Below are the code and all the weights of a small trained network. Each question names an input and a class and asks about switching units off, where a switched-off unit gives its printed mean instead of its output.

import numpy as np


def w(rows, s, z=0):
    codes = np.array(rows[::2]) - 128.0
    scale = np.full(codes.shape[1], s)
    scale[-1] = z or s
    return codes * scale


def norm(h):
    return h / np.sqrt((h * h).mean(-1, keepdims=True) + 1e-5)


def f(y):
    return y / 2 * (1 + np.tanh(0.7978845608 * (y + 0.044715 * y**3)))


def log_softmax(a):
    a = a - a.max(-1, keepdims=True)
    return a - np.log(np.exp(a).sum(-1, keepdims=True))


def net(x, mask):
    res = np.array(x, float).reshape(1, 6) / 4 @ E
    u = 0
    for l in range(2):
        y = f(norm(res) @ A[l][:, :-1].T + A[l][:, -1])
        res = res + np.where(mask[u : u + 10], y, B[l][:, -1]) @ B[l][:, :-1]
        u += 10
    return log_softmax(norm(res)[-1] @ U[:, :-1].T + U[:, -1])


A, B = {}, {}
E = w([
[144,111,84,77],'x0',
[111,134,160,135],'x1',
[193,142,113,150],'x2',
[208,255,134,160],'x3',
[166,114,197,141],'x4',
[99,88,185,56],'x5',
],0.0088)
A[0] = w([
[60,198,113,86,74],'L0N1',
[126,187,121,43,51],'L0N2',
[51,187,204,77,44],'L0N3',
[103,98,46,113,196],'L0N4',
[127,178,93,47,50],'L0N5',
[110,113,78,115,88],'L0N6',
[120,220,247,137,189],'L0N7',
[85,178,49,104,4],'L0N8',
[218,167,116,172,104],'L0N9',
[94,49,116,127,78],'L0N10',
],0.011,0.0049)
B[0] = w([
[33,114,134,175,139],'L0N1',
[103,71,94,131,136],'L0N2',
[141,19,95,179,156],'L0N3',
[133,220,163,75,202],'L0N4',
[84,82,72,119,136],'L0N5',
[151,173,132,107,135],'L0N6',
[254,75,152,115,253],'L0N7',
[77,181,31,100,137],'L0N8',
[123,198,235,109,219],'L0N9',
[128,139,241,140,175],'L0N10',
],0.0088,0.0064)
A[1] = w([
[240,168,164,162,52],'L1N1',
[64,88,230,78,222],'L1N2',
[151,46,163,205,7],'L1N3',
[206,135,225,47,77],'L1N4',
[101,163,217,138,186],'L1N5',
[43,84,155,142,73],'L1N6',
[204,187,45,220,124],'L1N7',
[154,99,136,2,63],'L1N8',
[60,172,174,17,130],'L1N9',
[49,164,158,189,3],'L1N10',
],0.0094,0.0029)
B[1] = w([
[139,198,80,142,230],'L1N1',
[134,95,90,214,236],'L1N2',
[66,77,139,177,163],'L1N3',
[134,110,2,84,253],'L1N4',
[111,144,32,140,209],'L1N5',
[144,216,123,190,150],'L1N6',
[203,97,231,163,180],'L1N7',
[218,79,101,173,165],'L1N8',
[199,100,51,178,198],'L1N9',
[157,111,71,211,130],'L1N10',
],0.0077,0.007)
U = w([
[87,135,201,78,21],'0',
[96,39,213,187,119],'1',
[246,237,219,139,158],'2',
[62,217,79,26,184],'3',
[202,33,53,139,177],'4',
[18,109,100,215,96],'5',
[71,132,253,35,4],'6',
],0.015,0.011)

Each question gives the input, the list of numbers given to net, and the class t.
The units are the neurons (one row each of A and B). Each row of codes is followed by its name. A weight is (code - 128) times the scale printed after its matrix; where a second scale follows, it is the last column's (A, B and U).
mask holds one flag per neuron, layer by layer. A switched-off neuron (its flag False) gives its mean, the last column of its row in B, instead of its output. The means were averaged over made-up inputs and are rounded, as every weight is.
A unit's drop is (log p(t) with every unit on - log p(t) with that unit switched off) / (log p(t) with every unit on - log p(t) with every unit switched off).
The circuit of an input: a set's keep is (log p(t) with only the set's units on - log p(t) with every unit switched off) / (log p(t) with every unit on - log p(t) with every unit switched off). Starting from the 12 units with the biggest drops (on a tie, the unit counted first), units are removed one at a time, each time the one whose removal leaves the highest keep (on an exact tie, the one counted first), for as long as the keep stays at least 0.8.
units of the circuit, in order: the units of the circuit, biggest drop first
top k neurons: the k neurons with the biggest drops, biggest first
top k neurons in layer l: the k neurons of layer l with the biggest drops, biggest first
drop of u: that unit's drop, to one decimal
input [-1,7,-5,0,-6,-5], class 3: units of the circuit, in order -> (L0N8)
input [-4,4,-4,-7,-5,8], class 5: units of the circuit, in order -> (L0N7; L1N2)
input [3,-7,-6,4,-3,-7], class 3: top 2 neurons in layer 1 -> (L1N8; L1N2)
input [-2,2,-5,-5,1,-5], class 5: top 2 neurons in layer 0 -> (L0N7; L0N10)
input [-3,1,-1,-4,-5,-8], class 2: top 2 neurons -> (L1N4; L1N7)
input [5,8,2,-8,-8,-6], class 3: top 3 neurons -> (L0N7; L0N8; L1N7)
input [-7,5,2,3,-6,8], class 1: top 2 neurons -> (L0N3; L0N1)
input [1,-7,8,-4,-7,-1], class 3: top 2 neurons in layer 0 -> (L0N4; L0N7)
input [0,7,-2,-8,-8,4], class 5: top 3 neurons -> (L0N7; L1N6; L1N4)
input [6,-4,-5,-1,-5,0], class 3: top 3 neurons in layer 0 -> (L0N7; L0N8; L0N4)
input [-7,-8,-5,0,-3,-5], class 2: top 3 neurons -> (L1N7; L1N4; L1N2)
input [-5,4,3,-4,-7,6], class 5: drop of L1N6 -> 0.1
input [-2,7,-4,7,-5,4], class 4: drop of L0N7 -> 0.5
input [-7,-4,-7,5,0,6], class 1: units of the circuit, in order -> (L0N3)
input [-7,-2,-4,5,-7,4], class 4: drop of L0N9 -> 0.4
